Below are the code and all the weights of a small trained network. Each question names an input and a target symbol and asks about switching units off, where a switched-off unit gives its printed mean instead of its output.

import numpy as np


def w(rows, s, z=0):
    codes = np.array(rows[::2]) - 128.0
    scale = np.full(codes.shape[1], s)
    scale[-1] = z or s
    return codes * scale


def f(y):
    return y / 2 * (1 + np.tanh(0.7978845608 * (y + 0.044715 * y**3)))


def softmax(a):
    e = np.exp(a - a.max(-1, keepdims=True))
    return e / e.sum(-1, keepdims=True)


def log_softmax(a):
    a = a - a.max(-1, keepdims=True)
    return a - np.log(np.exp(a).sum(-1, keepdims=True))


def net(x, mask):
    ids = ['ΓΘΛΠΣΦαβδεμξτψω'.index(c) for c in x.split()]
    T = len(ids)
    res = E[ids] + P[:T]
    u = 0
    for l in range(2):
        q, k, v = (res @ M[l].T for M in (Q, K, V))
        z = softmax(np.where(np.tri(T) > 0, q @ k.T / 3**0.5, -1e9)) @ v
        res = res + np.where(mask[u], z, O[l][:, -1]) @ O[l][:, :-1]
        u += 1
        y = f(res @ A[l][:, :-1].T + A[l][:, -1])
        res = res + np.where(mask[u : u + 12], y, B[l][:, -1]) @ B[l][:, :-1]
        u += 12
    return log_softmax(res[-1] @ U[:, :-1].T + U[:, -1])


Q, K, V, O, A, B = {}, {}, {}, {}, {}, {}
E = w([
[79,202,155],'Γ',
[177,135,171],'Θ',
[163,163,159],'Λ',
[113,17,141],'Π',
[204,30,43],'Σ',
[95,105,255],'Φ',
[133,89,205],'α',
[81,188,46],'β',
[68,76,104],'δ',
[200,94,184],'ε',
[132,156,205],'μ',
[149,141,16],'ξ',
[150,162,177],'τ',
[154,7,100],'ψ',
[80,202,153],'ω',
],0.017)
P = w([
[255,156,127],'0',
[37,139,167],'1',
[45,143,163],'2',
[45,147,158],'3',
[49,144,160],'4',
[52,148,156],'5',
[49,147,160],'6',
[57,151,155],'7',
[60,146,157],'8',
[61,143,156],'9',
],0.0064)
Q[0] = w([
[174,134,169],'L0H1',
[254,144,214],'L0H1',
[190,162,203],'L0H1',
],0.0032)
K[0] = w([
[39,42,86],'L0H1',
[6,27,26],'L0H1',
[23,88,141],'L0H1',
],0.0023)
V[0] = w([
[254,211,82],'L0H1',
[226,135,186],'L0H1',
[67,92,146],'L0H1',
],0.0041)
O[0] = w([
[154,221,58,168],'L0H1',
[254,90,138,253],'L0H1',
[106,89,155,105],'L0H1',
],0.0034,0.002)
A[0] = w([
[178,144,136,166],'L0N1',
[66,159,150,59],'L0N2',
[102,149,253,200],'L0N3',
[79,197,96,159],'L0N4',
[62,153,139,74],'L0N5',
[54,216,203,86],'L0N6',
[141,183,126,155],'L0N7',
[199,196,152,1],'L0N8',
[166,76,163,130],'L0N9',
[75,78,76,142],'L0N10',
[132,190,48,188],'L0N11',
[228,133,34,105],'L0N12',
],0.011,0.0046)
B[0] = w([
[109,160,164,151],'L0N1',
[172,112,130,135],'L0N2',
[162,235,103,246],'L0N3',
[114,196,161,147],'L0N4',
[178,124,135,133],'L0N5',
[89,28,122,191],'L0N6',
[123,173,158,147],'L0N7',
[82,38,217,137],'L0N8',
[52,127,140,150],'L0N9',
[143,96,82,133],'L0N10',
[213,157,113,141],'L0N11',
[145,116,247,144],'L0N12',
],0.016,0.012)
Q[1] = w([
[215,71,14],'L1H1',
[5,164,47],'L1H1',
[63,96,150],'L1H1',
],0.016)
K[1] = w([
[144,111,4],'L1H1',
[48,183,154],'L1H1',
[100,102,159],'L1H1',
],0.02)
V[1] = w([
[46,139,68],'L1H1',
[197,140,59],'L1H1',
[102,254,105],'L1H1',
],0.0096)
O[1] = w([
[134,215,117,5],'L1H1',
[52,185,43,53],'L1H1',
[1,189,205,130],'L1H1',
],0.0089,0.024)
A[1] = w([
[194,182,148,78],'L1N1',
[112,93,206,142],'L1N2',
[179,254,125,73],'L1N3',
[89,79,103,32],'L1N4',
[229,228,125,203],'L1N5',
[187,228,168,121],'L1N6',
[16,100,146,86],'L1N7',
[132,122,135,123],'L1N8',
[128,56,107,2],'L1N9',
[155,122,104,198],'L1N10',
[181,193,126,97],'L1N11',
[150,146,52,83],'L1N12',
],0.0094,0.008)
B[1] = w([
[150,128,113,147],'L1N1',
[98,136,87,253],'L1N2',
[207,44,152,154],'L1N3',
[168,121,138,126],'L1N4',
[70,195,186,162],'L1N5',
[130,158,69,172],'L1N6',
[181,106,97,163],'L1N7',
[131,137,124,139],'L1N8',
[142,254,127,160],'L1N9',
[87,70,125,157],'L1N10',
[147,165,93,129],'L1N11',
[135,203,91,130],'L1N12',
],0.021,0.019)
U = w([
[211,162,242,87],'Γ',
[169,69,144,187],'Θ',
[252,99,106,17],'Λ',
[192,134,48,41],'Π',
[164,156,111,126],'Σ',
[165,174,122,127],'Φ',
[148,229,211,10],'α',
[39,123,184,254],'β',
[104,128,31,92],'δ',
[162,161,106,147],'ε',
[181,112,163,184],'μ',
[179,166,120,96],'ξ',
[99,214,115,143],'τ',
[212,206,124,7],'ψ',
[151,63,60,124],'ω',
],0.011,0.0056)

Each question gives the input, a string of symbols that net reads in full, and the target symbol t.
The units are the heads (3 rows each of Q, K, V and O) and the neurons (one row each of A and B). Each row of codes is followed by its name. A weight is (code - 128) times the scale printed after its matrix; where a second scale follows, it is the last column's (O, A, B and U).
mask holds one flag per unit, layer by layer, with each layer's heads first. A switched-off unit (its flag False) gives its mean, the last column of its rows in O or B, instead of its output. The means were averaged over made-up inputs and are rounded, as every weight is.
A unit's drop is (log p(t) with every unit on - log p(t) with that unit switched off) / (log p(t) with every unit on - log p(t) with every unit switched off).
The circuit of an input: a set's keep is (log p(t) with only the set's units on - log p(t) with every unit switched off) / (log p(t) with every unit on - log p(t) with every unit switched off). Starting from the 12 units with the biggest drops (on a tie, the unit counted first), units are removed one at a time, each time the one whose removal leaves the highest keep (on an exact tie, the one counted first), for as long as the keep stays at least 0.8.
units of the circuit, in order: the units of the circuit, biggest drop first
most important unit: the unit with the biggest drop
k most important neurons: the k neurons with the biggest drops, biggest first
k most important neurons of layer l: the k neurons of layer l with the biggest drops, biggest first
input μ τ μ μ μ ε τ μ ω Λ, target τ: most important unit	L0N8
input ε Σ μ τ τ μ Φ τ μ, target Γ: 2 most important neurons	(L0N8 L0N3)
input τ τ β τ τ ε τ μ τ ω, target β: 2 most important neurons of layer 0	(L0N6 L0N4)
input ε β Θ μ ω ε τ β Σ, target Λ: units of the circuit, in order	(L0N12 L0N3 L1H1)
input τ Σ Π Λ τ τ α Λ ψ, target Π: 3 most important neurons	(L0N3 L0N10 L1N9)
input ε β ξ, target α: units of the circuit, in order	(L1N5 L0N11)
input ε μ τ ε ε ψ, target Π: 2 most important neurons	(L0N3 L1N9)
input Σ ξ Π Θ δ δ τ Λ ω μ, target Λ: units of the circuit, in order	(L1H1 L0N12)
input ε τ Λ, target Γ: 4 most important neurons of layer 0	(L0N8 L0N12 L0N3 L0N9)
input Σ τ Λ ψ Θ, target Λ: 3 most important neurons	(L0N12 L0N3 L0N11)
input μ μ μ τ ξ τ τ τ μ, target τ: 3 most important neurons	(L0N3 L0N8 L0N6)
input μ Θ ε, target τ: 2 most important neurons of layer 1	(L1N6 L1N10)
input ξ τ τ μ τ β ε, target ω: 3 most important neurons	(L0N12 L0N11 L0N6)
input Φ ε τ ψ μ τ, target Π: 3 most important neurons	(L0N3 L1N7 L1N3)
input τ τ Γ, target β: units of the circuit, in order	(L0N6)
input Σ τ μ Λ Σ τ Π ω ε Λ, target Λ: 4 most important neurons	(L0N12 L0N3 L1N9 L0N11)
input μ τ Γ ξ β ε τ τ τ, target τ: 3 most important neurons of layer 0	(L0N8 L0N6 L0N3)
input ε Θ μ ε ξ ε, target Γ: 3 most important neurons	(L0N8 L0N3 L0N12)
input Λ δ ε μ ε μ τ Θ μ ε, target Θ: 2 most important neurons of layer 1	(L1N5 L1N6)
input β β ξ Σ Φ, target δ: most important unit	L1N7
